Below is a small trained network, with its code and all its weights. Each question gives an input and a target symbol and asks what happens when units are switched off, that is, made to give their printed mean instead of their output.

import numpy as np


def w(rows, s, z=0):
    codes = np.array(rows[::2]) - 128.0
    scale = np.full(codes.shape[1], s)
    scale[-1] = z or s
    return codes * scale


def norm(h):
    return h / np.sqrt((h * h).mean(-1, keepdims=True) + 1e-5)


def f(y):
    return y / 2 * (1 + np.tanh(0.7978845608 * (y + 0.044715 * y**3)))


def softmax(a):
    e = np.exp(a - a.max(-1, keepdims=True))
    return e / e.sum(-1, keepdims=True)


def log_softmax(a):
    a = a - a.max(-1, keepdims=True)
    return a - np.log(np.exp(a).sum(-1, keepdims=True))


def net(x, mask):
    ids = ['αβγηθλψω'.index(c) for c in x.split()]
    T = len(ids)
    res = E[ids] + P[:T]
    r = norm(res)
    for j in range(3):
        rows = slice(2 * j, 2 * j + 2)
        q, k, v = (r @ M[0][rows].T for M in (Q, K, V))
        z = softmax(np.where(np.tri(T) > 0, q @ k.T / 2**0.5, -1e9)) @ v
        o = O[0][rows]
        res = res + np.where(mask[j], z, o[:, -1]) @ o[:, :-1]
    y = f(norm(res) @ A[0][:, :-1].T + A[0][:, -1])
    res = res + np.where(mask[3:7], y, B[0][:, -1]) @ B[0][:, :-1]
    return log_softmax(norm(res)[-1] @ U[:, :-1].T + U[:, -1])


Q, K, V, O, A, B = {}, {}, {}, {}, {}, {}
E = w([
[169,124,178,108,71,101,141],'α',
[70,70,149,162,163,192,111],'β',
[189,144,37,52,147,185,119],'γ',
[134,104,93,173,92,8,80],'η',
[217,150,175,142,28,146,95],'θ',
[125,80,198,56,76,115,96],'λ',
[212,159,7,118,151,188,139],'ψ',
[194,193,196,141,221,89,128],'ω',
],0.016)
P = w([
[116,180,170,161,56,157,77],'0',
[108,159,171,61,30,91,248],'1',
[183,120,124,163,119,163,84],'2',
[74,179,151,129,91,121,69],'3',
[171,68,149,69,95,91,227],'4',
[171,102,126,168,154,143,80],'5',
[100,161,124,65,146,69,68],'6',
[128,28,126,78,137,110,253],'7',
[153,99,134,180,185,110,92],'8',
[117,157,97,31,187,42,75],'9',
],0.014)
Q[0] = w([
[99,124,156,109,113,108,171],'h1',
[90,177,112,87,42,95,199],'h1',
[82,135,164,93,87,107,116],'h2',
[130,141,125,145,199,151,83],'h2',
[103,221,119,72,55,99,248],'h3',
[37,166,130,97,87,146,203],'h3',
],0.015)
K[0] = w([
[166,157,125,146,68,129,120],'h1',
[154,131,97,114,4,124,97],'h1',
[111,121,162,100,128,108,105],'h2',
[102,119,114,113,139,227,186],'h2',
[176,171,110,63,42,190,119],'h3',
[157,137,156,129,70,169,102],'h3',
],0.016)
V[0] = w([
[102,44,111,148,79,126,107],'h1',
[133,110,27,66,83,110,107],'h1',
[147,86,210,173,150,93,182],'h2',
[127,156,147,117,111,196,150],'h2',
[186,125,122,73,127,2,88],'h3',
[71,81,36,199,78,64,114],'h3',
],0.0089)
O[0] = w([
[96,62,107,96,97,186,161,187],'h1',
[100,155,138,92,75,180,134,29],'h1',
[77,162,173,166,84,173,150,27],'h2',
[54,103,95,138,116,56,108,250],'h2',
[108,201,161,114,63,15,76,10],'h3',
[136,98,57,137,6,97,103,27],'h3',
],0.011,0.0024)
A[0] = w([
[171,69,143,149,121,105,146,255],'n1',
[184,153,76,175,144,127,104,31],'n2',
[58,91,113,118,150,78,145,184],'n3',
[138,148,189,104,77,90,249,73],'n4',
],0.016,0.0049)
B[0] = w([
[170,77,46,36,189,180,156,254],'n1',
[5,141,203,180,88,93,150,165],'n2',
[194,185,113,75,86,97,137,202],'n3',
[191,194,115,94,153,115,234,236],'n4',
],0.012,0.0071)
U = w([
[125,192,77,111,117,151,254,130],'α',
[119,24,42,92,189,135,171,239],'β',
[89,219,33,71,179,213,61,1],'γ',
[157,56,54,178,49,67,134,194],'η',
[191,181,89,160,102,225,65,99],'θ',
[39,75,168,39,133,131,126,112],'λ',
[2,159,51,122,135,143,142,175],'ψ',
[144,126,131,186,224,98,97,143],'ω',
],0.0075,0.004)

Each question gives the input, a string of symbols that net reads in full, and the target symbol t.
The units are the heads (2 rows each of Q, K, V and O) and the neurons (one row each of A and B). Each row of codes is followed by its name. A weight is (code - 128) times the scale printed after its matrix; where a second scale follows, it is the last column's (O, A, B and U).
mask holds one flag per unit, heads first, then neurons. A switched-off unit (its flag False) gives its mean, the last column of its rows in O or B, instead of its output. The means were averaged over made-up inputs and are rounded, as every weight is.
A unit's drop is (log p(t) with every unit on - log p(t) with that unit switched off) / (log p(t) with every unit on - log p(t) with every unit switched off).
The circuit of an input: a set's keep is (log p(t) with only the set's units on - log p(t) with every unit switched off) / (log p(t) with every unit on - log p(t) with every unit switched off). Starting from all 7 units, units are removed one at a time, each time the one whose removal leaves the highest keep (on an exact tie, the one counted first), for as long as the keep stays at least 0.8.
units of the circuit, in order: the units of the circuit, biggest drop first
unit that matters most: the unit with the biggest drop
k most important neurons: the k neurons with the biggest drops, biggest first
heads that matter: for each layer, one digit per head in row order, 1 if its drop is at least 0.15 and else 0, layers parted by /
input γ γ η λ η θ, target η: heads that matter	001
input η η λ η α ω ψ β, target α: unit that matters most	h3
input α η β ψ, target ψ: 2 most important neurons	(n2, n1)
input λ λ γ, target γ: units of the circuit, in order	(h3, n4, n2)
input θ α γ, target γ: units of the circuit, in order	(h1, n4, h3)
input ψ β ψ ω γ θ, target ω: units of the circuit, in order	(h1, h3)
input ψ θ λ, target λ: heads that matter	101
input η α β γ θ θ, target β: units of the circuit, in order	(n1, h1)
input ω θ γ, target ω: units of the circuit, in order	(h1, n2)
input γ θ ψ λ ω γ ψ η, target α: 2 most important neurons	(n4, n3)
input γ ω ψ ψ β, target α: units of the circuit, in order	(h1, n4)
input η α β α λ, target α: heads that matter	001
input γ λ ψ ω α ω ψ, target ω: units of the circuit, in order	(h1, n1, h3)
input η ψ ψ ψ γ η γ ψ ω θ, target θ: heads that matter	110
input α γ β β η ψ, target η: unit that matters most	h3
input β η θ, target η: heads that matter	001
input θ γ λ λ γ α, target α: units of the circuit, in order	(h1, h3, n4)
input ω ψ θ β η β ψ λ, target α: units of the circuit, in order	(n4, h2)
input ψ η ω ω β η β, target η: units of the circuit, in order	(h3, n1)
input α γ λ, target λ: units of the circuit, in order	(h3, n4)
input θ ω θ ψ ψ γ ω λ ψ, target ω: heads that matter	000
